In the rows, zero is written as 128.
Each row is followed by its class number.
[144 179 131 162 100 104 125 127 124 136 120 122  95 127 126 136 127 126
 137 127  77 108 129 125 193 107 119 118 136]
0
[101 100 112  93 109 199 121 122 118 103 147 128 150 128 114  94 122  91
 109 145 124 131 153 114 115 110 113 138 107]
1
[123 176 135 141 104 117 128 147 121 135 111 138 113 138 139 110 121 106
 117 125 122  93 139 129 110 142 129 141 145]
0
[142 155 168 145 100 114 138 155 124 133 150 129  96 144 138 126 111 112
 141 141 146  89 126 138 137 146 139 135 124]
0
[125 110 129 125  13 136 146 143 111 152 141 106 100 137 136 177  96 148
 140 141 141 187  77 144 162 112 131 178 124]
2
[132 169 144 134  67 171 135 152 125 126 140 116  89 109 137 125 110 103
 137 151 138  98 135 131 129 138 119 126 123]
4
[123 138 136 124  25 156 131 121 121 153 143 111 106 142 146 139 114 116
 137 139 140 182  45 145 155 118 125 157 117]
2
[ 96 138 129  99  90 171 123  97 137 111 156 109 123 119  93 110  96 124
 130 149 117 186 121 138 116 105 127 120 116]
1
[123 105 128 103  53 148 133 144 109 146 134 138 138 149 141 136 129 173
 114 126 127 171  83 120 143 115 123 193 133]
2
[139 103 138 151 121 127 143 150 124 148 137 114 122 140 122 138 126 153
 143 106 123 160 130 131 164 138 131 165 143]
3
[124 147 132 136 130 138 135 127 131 136 121 122 115 125 131 132 128 121
 137 104 155 105 132 139 128 145 144 129 117]
4
[132 137 131 122   4 141 149 149 125 139 144 117  85 148 144 159 103 137
 136 134 137 177  90 154 153 106 136 191 141]
2
[117  90 109  90  87 179 134 128 132 150 155  97 106 108 118 106 115 124
 120 115 136 150 126 131 134 113 140 139 100]
1
[128 167 138 157  90 117 125 146 117 133 128 135  85 128 126 128 125 106
 141  89 146 115 125 147 135 139 127 119 123]
0
[149 101 117 145   4 146 138 159 108 155 132 110  59 169 170 168 130 125
 133 130 131  92 100 135 176 124 128 240 165]
2
[134 144 144 214  74 120 128 138 128 129 112 122  99 117 128 123 130 116
 116 125 119 106 138 150 120 143 119 100 108]
0
[134 167 129 116  68 199 125 129 131 141 164  96 116 122 108 110 105 104
 128 158 119 153 143 175 142 131 128 100 110]
1
[138 106 130 149  84 131 128 138 119 141 134 123 106 145 126 136 114 143
 132 140 111 154 103 166 144 129 132 139 152]
3
[134 166 138 159  97 116 119 149 128 162 110 138 117 136 134 131 122 140
 141 138 126 121 127 135 132 131 127 123 129]
0
[158 122 125 142  93 121 118 143 132 144 126 102 120 137 140 174 121 151
 139 123 126 159  91 132 145 136 129 150 150]
3
[116 160 107 136  87 162 127 171 124 116 133 139 111 129 135 136 119 122
 131 127 139  90 137 110 112 118 121 140 115]
4
[135 150 139 132  80 132 131 141 117 130 111 137 112 141 124 138 111 121
 110 141 134 126 137 135 133 121 133 133 131]
4
[123 168 134 124  91 190 141 120 136 168 144  95 137 104 114 130 124 117
 137 145 137 162 141 147 122 139  52  96 131]
1
[135 151 135 154  86 118 138 152 128 149 127 133  98 140 134 137  84 115
 177 120 133 102 125 148 156 142 123 134 120]
0
[121 150 144 124  90 129 124 141 111 122 127 131 108 125 120 126 112 116
 128 146 133 104 143 134 133 132 135 119 114]
4
[126 149 138 131  89 127 139 135 126 118 116 141 127 128 109 116 112 112
 126 128 136 116 131 113 131 129 121 138 133]
4
[129 219 125 135  66 146 121 160 126 126 136 121  66 142 130 126  97 102
 154 124 153 113 135 152 132 119 115 112 138]
4
[132 126 131 139 134 141 123 125 131 140 124 120 118 133 131 151 129 141
 122 128 113 163 100 143 140 128 120 122 146]
3
[148 207 158 163  82 129 119 150 126 136 104 120  86 128 129 137 115  87
 128 142 161  86 149 162 130 166 135 114 127]
0
[128 185 148 140 100 156 113 136 120 130 127 141  85 123 143  79  96 112
 152 118 133 121 140 151 138 127 119  84 138]
4
[120 140 135 159 120 107 111 153 135 130 119 134 109 129 133 135 124 113
 125 132 124 101 124 151 139 137 134 138 112]
0
[125 196 144 146  76 120 133 157 121 134 125 138 100 140 145 135 141 122
 153 120 156 104 137 137 138 145 124  99 133]
0
[134 179 145 151  56 140 134 150 135 124 141 120  75 127 144 128 116 103
 143 127 142  84 124 153 149 130 135 119 130]
4
[129 141 143 143  21 155 148 125 131 141 148 111  96 122 130 145 111 144
 129 135 145 188  91 152 117 104 134 146 133]
2
[119 185 128 120  51 138 120 138 122 133 140 124  99 151 139 117 120  78
 131 132 153 108 132 139 121 147 130 119 142]
4
[127 134 171 146  72 157 145 133 130 130 150  91 115 125 116 147 129 138
 158 130 155 185  82 149 151 144 145 148 128]
2
[127 119 124 111   9 130 137 145 121 127 131 143 120 155 130 114 111 190
 126 130 147 173  84 153 156 120 163 181 134]
2
[166 100 124 114  67 135 140 134 128  99 129 146 140 138 133 150 142 152
 126 144 158 153 108 124 145 151 141 180 118]
2
[152 105 135 122  32 158 140 153 127 130 125 138 111 142 129 132 102 143
 117 163 141 181  86 139 153 100 144 193 135]
2
[132 204 142 157 135 134 117 156 131 157 121 114  96 108 132 137 125  97
 137 128 130 101 164 142 110 148 127  89 155]
0
[111  90   4 196  49 121 147 135 127 143 135 143 131 156  89 152 123 148
 127 135 127 164  80 146 142 109 131 160 112]
2
[135  94 140 152 122 140 124 130 127 135 123 134 125 132 123 117 146 156
 121 125 112 152  92 124 135 124 113 154 135]
3
[129 132 141 133  35 145 138 129 111 136 127 109  79 146 143 144 110 161
 130 136 130 177  82 152 144 121 131 165 139]
2
[103 170 142 120 101 141 129 153 137 111 135 145 112 124 137 110 116 116
 134 147 149  98 170 133 120 136 150 120 107]
4
